How the nodes are linked:
tj * bp
tj ^ jg
tj $ sf
qp * mb
qp ^ sj
qp $ hc
qc * rm
qc ^ pg
qc $ hh
qr * rp
qr ^ dq
qr $ pr
mm * fd
mm ^ gd
mm $ jg
nh * ng
nh ^ mh
nh $ hr
zb * tz
zb ^ rh
zb $ nh
qm * qj
qm ^ rz
qm $ gs
fd * gd
fd ^ nr
fd $ jr
gs * jr
gs ^ qm
gs $ jb
qz * cl
qz ^ rq
qz $ mp
mr * gs
mr ^ sf
mr $ ll
hh * lm
hh ^ qc
hh $ fp
fr * zf
fr ^ ht
fr $ lm
rz * jt
rz ^ ll
rz $ qm
hr * zm
hr ^ sr
hr $ zd
mp * mn
mp ^ qz
mp $ qq
dq * mp
dq ^ cg
dq $ rh
cl * rq
cl ^ ft
cl $ mn
ql * fr
ql ^ rr
ql $ dg
fp * fb
fp ^ hh
fp $ tl
rq * ft
rq ^ ng
rq $ qz
jt * md
jt ^ dg
jt $ fq
nr * cj
nr ^ jt
nr $ md
zf * cq
zf ^ fr
zf $ ql
qj * rz
qj ^ hf
qj $ nb
ft * lt
ft ^ mh
ft $ cl
cr * sm
cr ^ hb
cr $ fb
fq * qt
fq ^ jt
fq $ cj
hs * mr
hs ^ ht
hs $ hf
mh * fg
mh ^ ll
mh $ ft
ls * qp
ls ^ rm
ls $ mc
fb * hh
fb ^ cr
fb $ hb
hd * mc
hd ^ hd
hd $ pg
tz * rh
tz ^ tz
tz $ ng
bd * lt
bd ^ jb
bd $ fg
qt * jt
qt ^ md
qt $ nl
tl * zm
tl ^ fp
tl $ fj
hf * ll
hf ^ hs
hf $ qj
jq * zd
jq ^ zm
jq $ mb
hb * fp
hb ^ fb
hb $ rr
ht * lt
ht ^ sb
ht $ hs
gm * bd
gm ^ pr
gm $ mh
cg * ls
cg ^ qp
cg $ hd
ng * zb
ng ^ tz
ng $ dj
fg * gm
fg ^ bd
fg $ hs
sb * tj
sb ^ bp
sb $ ht
jb * cc
jb ^ gs
jb $ qr
mn * qz
mn ^ cl
mn $ rz
nl * bs
nl ^ qt
nl $ qt
gd * nr
gd ^ cj
gd $ jt
zm * hr
zm ^ dj
zm $ jq
pg * sr
pg ^ hd
pg $ qc
sr * hd
sr ^ mc
sr $ lm
rh * qq
rh ^ dq
rh $ zb
cq * bs
cq ^ hc
cq $ fr
dg * lm
dg ^ ql
dg $ jt
hp * qr
hp ^ rp
hp $ bd
md * dg
md ^ lm
md $ tj
jg * sm
jg ^ mm
jg $ tj
sf * sb
sf ^ nl
sf $ mr
jr * mm
jr ^ fd
jr $ bp
ll * hs
ll ^ mr
ll $ rz
nb * qm
nb ^ qj
nb $ cc
lm * jt
lm ^ fr
lm $ md
qq * dq
qq ^ nb
qq $ tz
cc * gs
cc ^ nb
cc $ rp
sm * md
sm ^ rr
sm $ bs
bp * jg
bp ^ jr
bp $ sb
dj * dq
dj ^ ng
dj $ zm
sj * jq
sj ^ zd
sj $ mc
bs * hc
bs ^ sm
bs $ tl
rr * tl
rr ^ hb
rr $ sm
rm * pg
rm ^ fj
rm $ cr
pr * hp
pr ^ qr
pr $ gm
lt * mh
lt ^ dq
lt $ qp
fj * rr
fj ^ bs
fj $ hc
mc * cg
mc ^ ls
mc $ sr
hc * sm
hc ^ fj
hc $ cq
rp * jb
rp ^ cc
rp $ hp
mb * sj
mb ^ jq
mb $ ls
zd * zm
zd ^ hr
zd $ sj
cj * nl
cj ^ fq
cj $ zf

The rows follow the links: the fewer symbols apart two nodes are, the more alike their rows tend to be.

Each row is also shifted at random along 5 hidden directions that mean nothing.

Some nodes, each with a row of numbers:
lm	[  35   70  -61   20  -36  -26  -49    4  -20 -135   42   54  -13   32  111   92    3  -72  -42  -14  -16  -20   86   22  -35   48   78  -44  107   18  -86    7   18  -23   15    4  -21  -72    3 -121  -88 -116  -63   57  102   92   48  -24   -4  -10 -166  -70   52  -28   31   50   37   23  -51  -27   74   28   44  105]
fd	[ -49  -68  -47   50   -4   39   49   -5  -19   25   34   23    7   37  -10  -26   31  -48  -74  -39   -4  -54   59   31  -40   94   18  -27  -12 -100   15  -44   43  -43    0  -87   66  -30    9    5  -44  -60  -10  -27    8   51   23  -30  -13   23  -34   34  -48   36  -20   99   36  -35  -37  -37   34 -110   82   45]
fr	[  70   35 -132   26  -34  -40  -49  -51  -37 -118   65  103  -57   31  137  -27  -29   10  -39  -62    9    8  178  -66 -233  148  130   68  -11   20 -104   11  -25   35   56  -40  -35  -67  -17  -30  -90 -171  -22   94  -13  204  -10  -35  -46  -11 -100 -107   91   -3  113    6   92    6  -73   10   55  103   66   78]
cq	[   5   21  140   81  -91  -71   33   89  -39   -9 -100   78   76   39  -20  153   61   -8   57   36  -42   29 -120  -42   62  -89   -8  -95  101  -67   41   -6  113   11  -14  113  -50    3 -116 -102  -79  -29  -50   31  -79  -73  -31   15  173 -167  -99   19  -12  -36   77   84  -82   -4   46   79   54  -42  -11  -80]
mc	[ -98 -120  -60  172 -103  110  100   27 -128  -47  -59  -89   26   49  -36  -36   18   85  -12  -47   45  -28   -6  -56 -106   68   39  -23   -5  -60   34  -83  -22  -42   35   12  -36   39   44   -9   24  -40   59  112  -35  115   95   46   38   64   39   74   50   67 -111   97  -74   74   51   83   -6   17   29 -103]
rr	[  62   54  -64 -183  -40  -56  -92   16   14  -20   -4  107   27  -70   71   95   26  -27   14  -40  -28   34  -62  -91   64  -69   -1   68    7   32   22  111  -28  -81   22   63 -159  -50  -42   -4   16    2  -67  -16   59    9   43  -58  -67   37  -40  -92  -10   63  129  -69   12   36  -39  -37  -45   82   48   43]
jg	[ 123  -43   -9   85  -40  110  111  117 -132   68  -26   32   68   20  -21   63  117  -10 -101  -41  -69  -75  -14  -65  -31   72   49 -100   30 -175   85 -129  122  -29   47  -50  -46  -11  -66 -118  -95 -150  -32   89  -42   74   81 -108   29   31 -102   46  -28   80   -7  184  -14   16  -59   -2   56 -112  111  -39]
fg	[  47   51  -33   -9    0   18   34   43  -47   37   84   37  -47   44   61  -32   40   53  -27    9  -19 -108   19 -111  -57   11   64  -96   23   18  -67  -92   18   14   56   15  -20   36   18 -140  -55  -64  -58  133  -45   22   32  -25  -39  -12 -106   36   53   -7   63   -3   22   19   13   -7   72   50   10   15]
qq	[-296  -93  -24   28   46    4 -119  -30  -29   -9  -51  -16  -50   29  -13  -95  -44   39   10   17   22   61   87   24  -71  -29  -42  144  -90   12  -37   71  -33   34    2    4   47   -2   86   94   31   11  -14  -65   42   33 -160   46  -10   -9   28  -57  -24  -26  -38  -59   25  -53  -26   -1  -47  -17  -15   33]
hb	[ 221  -51 -129  -42  -58   10  -53  -19   29   29  -14   90   40   84  107  -96   14   61   17  -49   -2    5   69  -38 -161   66   95  102  -72   84  -73   17  -58  -20   25  -61   -8  -53  -37   20   71   -2    4   38   72  182  -32   -4  -75   41   39    0   43   91  133 -101   42    1  -79  -53   14    5   18   32]
ft	[ 132  -72   82  -64  -39   50   62  -30    8  152 -107  -80   13 -196  -83   54  -23  -17   62   62  -27   82  -96   23  106  -68   12  -39   17  -67  120  -31   49   32 -123  -30  -97   79  -13   58    3   86   58    0  -41  -73   40   53  -67  -40  149    2  -10  -56  -44  -95 -121   87  113   31 -102  144   33  -70]
fj	[  97   69  -11 -117   76 -168 -133  -36  115 -132   68  151  -34   75  112  -30  -82  -55   75  -16   16   83  125  -54  -91   67  -30  131 -101  158 -194  147  -44   13  126  -15   97  -51 -100   70   61   28  -17  -89   37   47 -127  -47   55  -73   46  -55    7   34  207 -138   43  -47  -79  -49    5   91 -115  119]
nb	[-266   79  -50  -20  -24  -63  -81  -84   17  -10   35   18    5   28   36  -82  -21  -10  -28   -9  -29  -32   37   76   -9  -16  -18  106  -36   40   -1   65  -49   53   29   31    2  -41   22   35   -7    2   -9  -56   -1   18  -52    5  -20   81   -5    1  -76   34  -23   22  148  -92   48  -37  -16 -105    7   32]
bs	[ -44 -134  -76    1 -138  -21   24 -134   64   39  -10   31   -5  -63  -26  -69  -22   41   53  -72  112  120  -11  -18 -142    1   94  116  -69  -33  116   76  -94   23 -139  -22  -24    7  -38  235  -13   14  111  -25 -106   91  -48   49  -14  -37  164  -57   20   44   73 -109  -73  -38   70   93  -83   89   60  -89]
zb	[ 310  -73   11  100  106   61  -87   61  -27  -24  -51   14  -41   33   11  -50  -53  100    6   -2    1   62  128  -15 -120   40    2   82  -70   60  -79  -11  -28   54   40  -33   44  -24   -3   10   34  -49  -21  -22   40   82 -133  -20    1  -56    2  -88   67  -35   11  -72   -3   14 -165   11   43    8  -80    5]
fp	[-139  -15  -25  -60  -54  -36  -57  -16   87   48   -8   51   42  144   59 -122   42   11   60   24   16   -2  -29    5  -78  -47  -13   59  -25  100  -92   51  -22  -35   10    7  118  -26   -4   29   97   85   -7   -8  103   12  -97   47   22  -25   21   52  -19   47   93 -100  -13  -82   -8  -45   14  -52  -65   64]
rm	[-269  -94  -18   86 -139   30   42   23  -58   11  -65  -17  102  140   13  -78   62   37   19   17   39   -3  -65  -44  -89  -47   17  -22    8   10  -27  -17  -29  -45   38   52   63   41   33   -2   73   43   53   82   57   57   -5   55   88  -17   37   92    4   97  -40   -8 -110  -24   73   29  -12  -25  -25  -27]
rh	[  22 -146   78  252  -84  149   39  165 -178   93 -246  -40  101   61  -73   29  134  155   -6   29  -63  -27  -89  -43  -28  -98   20  -64   73 -129  110 -140  101   24  -37   77  -86   32   28 -145  -45  -88  -63  105  -26   54  -69   26   93  -78 -113   18   20    9  -93  114  -90   26  -28   96   68 -138   37 -149]
jb	[ -30  -89 -190   42  -93    3   26 -130 -103    5   83   44  -31   72   98 -172  -35   99  -60  -93   -6 -101  119  -52 -163   76  110   75 -106  -23   43  -14  -76   23   26  -64  -34  -10   56   29  -40  -77   -6   36  -88  191    6    8 -122  107   -4   79   -1  115  -20   72  160  -56   69   -9  -21  -67  102   20]
pg	[ -94   30  -28   28   16    7  -38   40  -64 -120   36    8   12  120   85  -27  -39  -44  -30   24   10  -27   77  -43  -82   51  -25    5  -12   81 -169   17  -39  -33  170   12   77   10   31  -79   72   -6    1   56  107   79    9   20   51   27  -22   30   27   67  -17  -10   -3   17  -31  -62   18   41  -85  105]
qt	[ 180   47  -36  -33   -1   -5  -23  -46   44  -65   46    6  -28  -86   18  105  -22  -55  -50  -29    7   17   39   87   45   18   57  -20   68  -23   40    4  -10  -12  -78  -26  -35  -62  -10   -7  -70  -73  -23  -30   42    9   75  -22  -80   20  -92  -93    7  -71   -2   16   41   15  -54  -34   23   38   74   60]
fq	[  81  -31 -127    2  -54   40  -17  -68  -10  -52   31    4  -26  -61   49   62  -12  -29  -56  -56   -6  -25   66   52  -26   62  101  -10   50  -72   54   -3  -20  -28  -88  -54  -90  -62   57  -31 -104 -109  -42   33   40  101  105  -16 -110   84 -102  -68   27  -40  -30   64   72   41  -21  -16   10    1  158   35]
ls	[ 144  -19  -72  -29   52   48   21  -16  -42 -147   33  -58  -55  -92   19   24  -98    3  -19  -71   58   25   72  -81  -40   90   -9   85  -80   49  -28   39 -109  -48   83  -19  -74   11   13   60   62    4   80   -6   -8   84  124  -34  -47  119  107  -37   71   75  -57  -22   -9  116  -11    4  -76  191  -14    2]
sf	[-172   98  -22  -39  -14   58   43   25    3   38  114  -17  -10  -85  -35    1   64  -48 -100  -26   32   -8  -20  -19    3    1   19  -38   56  -61   77  -32   -7   29  -37  -19  -37    9    9   38  -90  -82   66   72  -42   -4   63  -67  -84   61   -8  -57    5   -5    1    1   16  -18  -37   -5   -2   38   74  -22]

From each start, follow one symbol. Which node do you reach?
Answers are names.
---
[-171  186   68   30   71  -84  -38   33   92   -8  125   44  -26  166   27 -137   20  -41  -25   77   -1  -15   90   42 -110   51  -21  -25   32  142 -202  -37   32  131  103  -15  196   -1  -47  -49    2  -14   50   53   11  -27 -142   -2   95  -96  -28   67   22  -96  100  -54   60 -122  -57  -30  129  -59 -158   53]
^ ht
---
[-158   65   20 -154   39   -1   -7    0   23   87   60  -33  -85 -150  -42   23   13  -28    1   46   14   -6  -73  -71  106  -93   -3  -48   39   11    9    1  -27    4  -34   25  -97   82   73   -1    0   60  -34   37   -3 -118   51   19  -90   16   14  -42   27  -71   -7 -126  -70   44   65   19  -50  169   18   -1]
* fg
---
[ -34   57  -46   75  -15   60   42   53  -71   19   83   26  -12   39   32  -72   60   40  -82  -14    4  -42   81  -69 -174  104   89  -20   20   -9  -55 -103   16   69   85  -55   -5   12  -29  -66  -64 -123   48  157  -60  142    6  -51  -28    1  -48   -8   64    9   50   17   29   -9  -55    1   80   21   36  -13]
$ hs
---
[  43  -67   95  -45 -110   12   29   21   74  101 -120    5  105  -44  -78   68   71   41   95    0   33   73 -225   -2  140 -191  -21  -21   33   -9  173   46   13  -56 -143   91  -77   25  -48   90   63  117   34  -36  -22 -114   -6   25   54  -25   89    7  -18   36   33  -56 -132    8   67   69  -75   -8    3 -144]
^ fp
---
[-189  -91  -59  -27   29   74  -84   40 -149   -3  -62  -19  -37  -84  -20   44   -4   56  -25  -25  -24    3  -27 -105   44  -86  -20   66  -52  -67   42   47  -30  -53   34   64 -161   31  143   -8  -14  -36 -102   13    3   13   15   -2  -80   69  -62 -110   15   29  -77   -3    3   57  -13   28  -58   80   75   -6]
* mp
---
[-114   -2  -17   65  -60  -22  -41   50   31   20  -50   65   88  286   99 -150   82   11   34   50   -7  -59   19   11 -138    0   25    0   20   97 -180  -32   44  -19   70    5  176  -27   -2  -97   80   36  -28   65  153   75 -133   60  126  -67  -51  124   -5   41   72  -27  -29  -83  -37  -49  112 -155 -100   74]
^ qc
---
[-195 -123   36   73 -178  -40   51   19    9   96 -105   61  113   85  -33  -20  113   33   64    8   26   42 -110  -24  -55  -66   32  -29   41  -84   95  -14   60  -21 -101   49   32    3  -77   46  -25    8   14   20  -47    3  -73   26  110 -117   17   70  -38   51   93   39 -111  -70   71   77   23 -114   17  -98]
* md
---
[  56   75   67   48   55   24   50   97  -22   23   81   13    4   46  -25  -19   50  -28  -73   17  -17  -27   33  -20  -48   62  -14  -88   25  -25  -52  -79   75   62   78  -39  106    1  -64  -48  -62  -91   25   48  -38   -7  -26  -78   66  -45  -32   19    9   -3   47   39  -11  -33  -93  -11   68  -45  -45   18]
* tj
---
[-197   61  -40  -33   36 -125  -82  -94   34  -51  101   67  -38  132   85 -122  -70  -28  -18   -2  -13  -72   92   51  -40   24  -31   87  -92   84  -88   89  -41   29   76   11  112  -48   15   18   20   37  -39 -100  -15    4 -107    1    5    6  -27   56  -69   20   21   19  171 -120   44  -68   19 -122  -48  126]
* gs
---
[-290  120  -33 -135  -15  -50  -39  -48    0   23  114    4    8 -117    8   53   -3  -81  -63  -19  -10  -38  -76   20  182 -117  -57   31   13  -30  111   98  -48  -21    6   57 -116  -15   28   26  -42   21  -39  -78  -45 -106   53  -26  -79  131  -41  -27 -107   41  -57   54  133  -57   83  -48  -73  -47   70   36]
* jr
---
[-257  141   -8    7  -29  -58  -65   -1    3   24   15    2   51   15   39  -29   31  -21  -36   25  -54  -51  -22   72   20  -21  -23   55   45   36  -31   27    8   74   33   35  -23  -18  -15  -38  -12  -12   18    2   -2   -4  -47   11    1   42  -57   23  -36  -22  -20   52  120  -80   24  -30   31 -109   -4    8]
^ hf
---
[  87   73  -24  -81   95  -14   -9   35  -19 -150   26   -6  -53  -72   14   97  -63  -28   17  -45   -5   -3    4 -110   39   69  -57   36  -45   45  -54   68  -32  -76  134   41  -76    6    5  -18   50   10   -9   -9  -24  -26  125  -60  -12   73   -8  -44   57   31   23   32   23  119  -33   12  -33  148  -20    1]
$ hc
---
[ 289  135  136 -137   46 -119  -51  126  -35  -87  -35  110   46 -106   20  280    1  -79   39   12 -100   62 -117  -95  203 -105  -98  -41   72    1   16  100   91  -39   82  145 -161  -12 -149 -113  -31  -20 -112  -37  -16 -138   54 -105   90  -87 -110  -90  -27    5  104   38  -28   80  -30    2   -9   92  -44    7]
$ cq
